Each row has a name. Each question is about the rows just above it.

[ 95  79 150  84 140 169 156 128 174  84 167  96 162  81 175 118] : k225
[119  93 166 129 177 174 105  80 142 171 165 128 106 124 157  89] : k802
[ 94 101 157 152 133 119 143  86 129 158 165 105  79  78 112 179] : k844
[127 144 141 117 154 177  98 104  78 146  93  93  91 139 168 141] : k576
[ 82 106 131 107 132 145  89 162 150 149 132 136 176 121 162 135] : k189
[166 170  82 130 110 145 173 157  82 101  82 128  93 136 132  88] : k694
[115  85 107 122 144  96 174  81 131 141  94 157  80  82 153 102] : k779
[173 106 101 171 171 177 134 102  98 171 150 144 125 176 150  77] : k382
[ 87 157 146 151 110 135 151 131 151 125 125 122 153 170  98 122] : k49
[152 165 158 116 128  88 158 132  96 159 131 177 170 111 116 113] : k923
[166 170  82 130 110 145 173 157  82 101  82 128  93 136 141 134] : k648
[140 119 123  96 154 148 150  94 164 166 144 160  87  94 104 136] : k102
Repeated in k225: | [84]
Which row holds [140 119 123  96 154 148 150  94 164 166 144 160  87  94 104 136]? | k102
[ 94 101 157 152 133 119 143  86 129 158 165 105  79  78 112 179] is in which row? | k844
The value that k694 holds more than once: | [82]

[111 127 123 126 121 132 109] -> k102
[ 81 126 118 142 122 131 142] -> k648
[121 129 124 129 129 129 120] -> k779
[111 111 121 142 111 127 118] -> k225
[107 114 122 170  78 117 140] -> k694
[118 124 124 138 115 129 117] -> k189
[102 132 123 117 148 108 108] -> k844
[118 132 128 136 149 128 132] -> k802
The value that k648 holds more than once: | [142]
Repeated in k779: | [129]
[118 124 124 138 115 129 117] is in which row? | k189
The value that k844 holds more than once: | [108]
The value that k225 holds more than once: | [111]

[134 129 132 147 125 137 116 129 120 124 162 114 113 145 112 153 129 129
 112 150 104 125 113 136 104 138 131 129 144 132 121 132 119]  k189
[134 124 152 146 137 138 110 120 134 111 152 110  95 152 109 161 135 110
 119 150 137 123 125 107 116 145 112 130 105 139 128 130 118]  k382
[147 132 152 143 124 138 119 137 147 103 159 110 105 113 129 148 124 125
 146 130 143 126 126 143 138 123 130 145 127 139 143 125 157]  k923
[134 124 128 146 137 138 110 120 134 111 152 110  95 152 109 161 135 110
 119 150 137 123 104 112 115 127 119 136 127 120 130 132 112]  k844
[148 126 128 124 131 122 124 129 142 103 142 121 131 144 106 159 112 128
 111 122 134 114 122 142 104 142 128 127 112 123 103 141 109]  k576
Whose row is [134 124 128 146 137 138 110 120 134 111 152 110  95 152 109 161 135 110
 119 150 137 123 104 112 115 127 119 136 127 120 130 132 112]? | k844
Whose row is [147 132 152 143 124 138 119 137 147 103 159 110 105 113 129 148 124 125
 146 130 143 126 126 143 138 123 130 145 127 139 143 125 157]? | k923
Whose row is [134 129 132 147 125 137 116 129 120 124 162 114 113 145 112 153 129 129
 112 150 104 125 113 136 104 138 131 129 144 132 121 132 119]? | k189

[131 123 116 128 135 135 116 128 142 116 142 120 144 137 143 118 132 138
 129 116 135 135 135 117] = k923
[138 117  96 139 101 104  96 140  96 106 136 117 138 145 122 104 112 147
 135 138 139 120 117 110] = k576
[109 124 105 152  95 127  85 150 142  92 165  90 142 152 149 118 149 157
 105 121 128 150 154 126] = k694
[ 90 139 148 134 142 146 115 133 102 129 137 108 109 118 136 154 160 120
  91 119 103 148 155 156] = k49
[113 154 127 147 121 118 114 150 124 105 129 117 107 117 127 146 137 122
 108 147  98 146 142 140] = k382
[114 102 123 133 128 132 116 129 116 135 139 108 132 119 119 114 131 145
 118 123 119 115 119 133] = k189
[126 127 126 127 126 126 126 127 127 125 127 126 127 127 127 126 127 127
 126 127 126 127 127 126] = k102
Whose row is [126 127 126 127 126 126 126 127 127 125 127 126 127 127 127 126 127 127
 126 127 126 127 127 126]? | k102
The value that k49 holds more than once: | [148]
[138 117  96 139 101 104  96 140  96 106 136 117 138 145 122 104 112 147
 135 138 139 120 117 110] is in which row? | k576
Whose row is [113 154 127 147 121 118 114 150 124 105 129 117 107 117 127 146 137 122
 108 147  98 146 142 140]? | k382
Whose row is [131 123 116 128 135 135 116 128 142 116 142 120 144 137 143 118 132 138
 129 116 135 135 135 117]? | k923

[109 100 100 113] = k648
[127 126 126 126] = k49
[106  93  93 156] = k102
[131 138 142 103] = k779
[120 103 120 120] = k225
[120 130 132 137] = k802
[102 116 120  88] = k844
[104 104 104 153] = k694
[104  97  96 119] = k576
[109 100 100 146] = k923
[127 127 125 128] = k189
The value that k225 holds more than once: | [120]
The value that k189 holds more than once: | [127]
Which value appears more than once in k923? | [100]
Which value appears more than once in k49? | [126]

[137 129 111 137 137 137] : k576
[142 135 127  93 138 148] : k382
[125 105 146  97 105 148] : k694
[156 150 149  81 156 118] : k844
[135 131 148  95 101 142] : k923
[137 139 139 137 137 137] : k102
[135 139 137 104  93 155] : k225
[128 120 150  98  94 146] : k49
The value that k694 holds more than once: | [105]
Whose row is [135 139 137 104  93 155]? | k225
Which value appears more than once in k844? | [156]
The value that k576 holds more than once: | [137]
Where do [128 120 150  98  94 146] appear? | k49

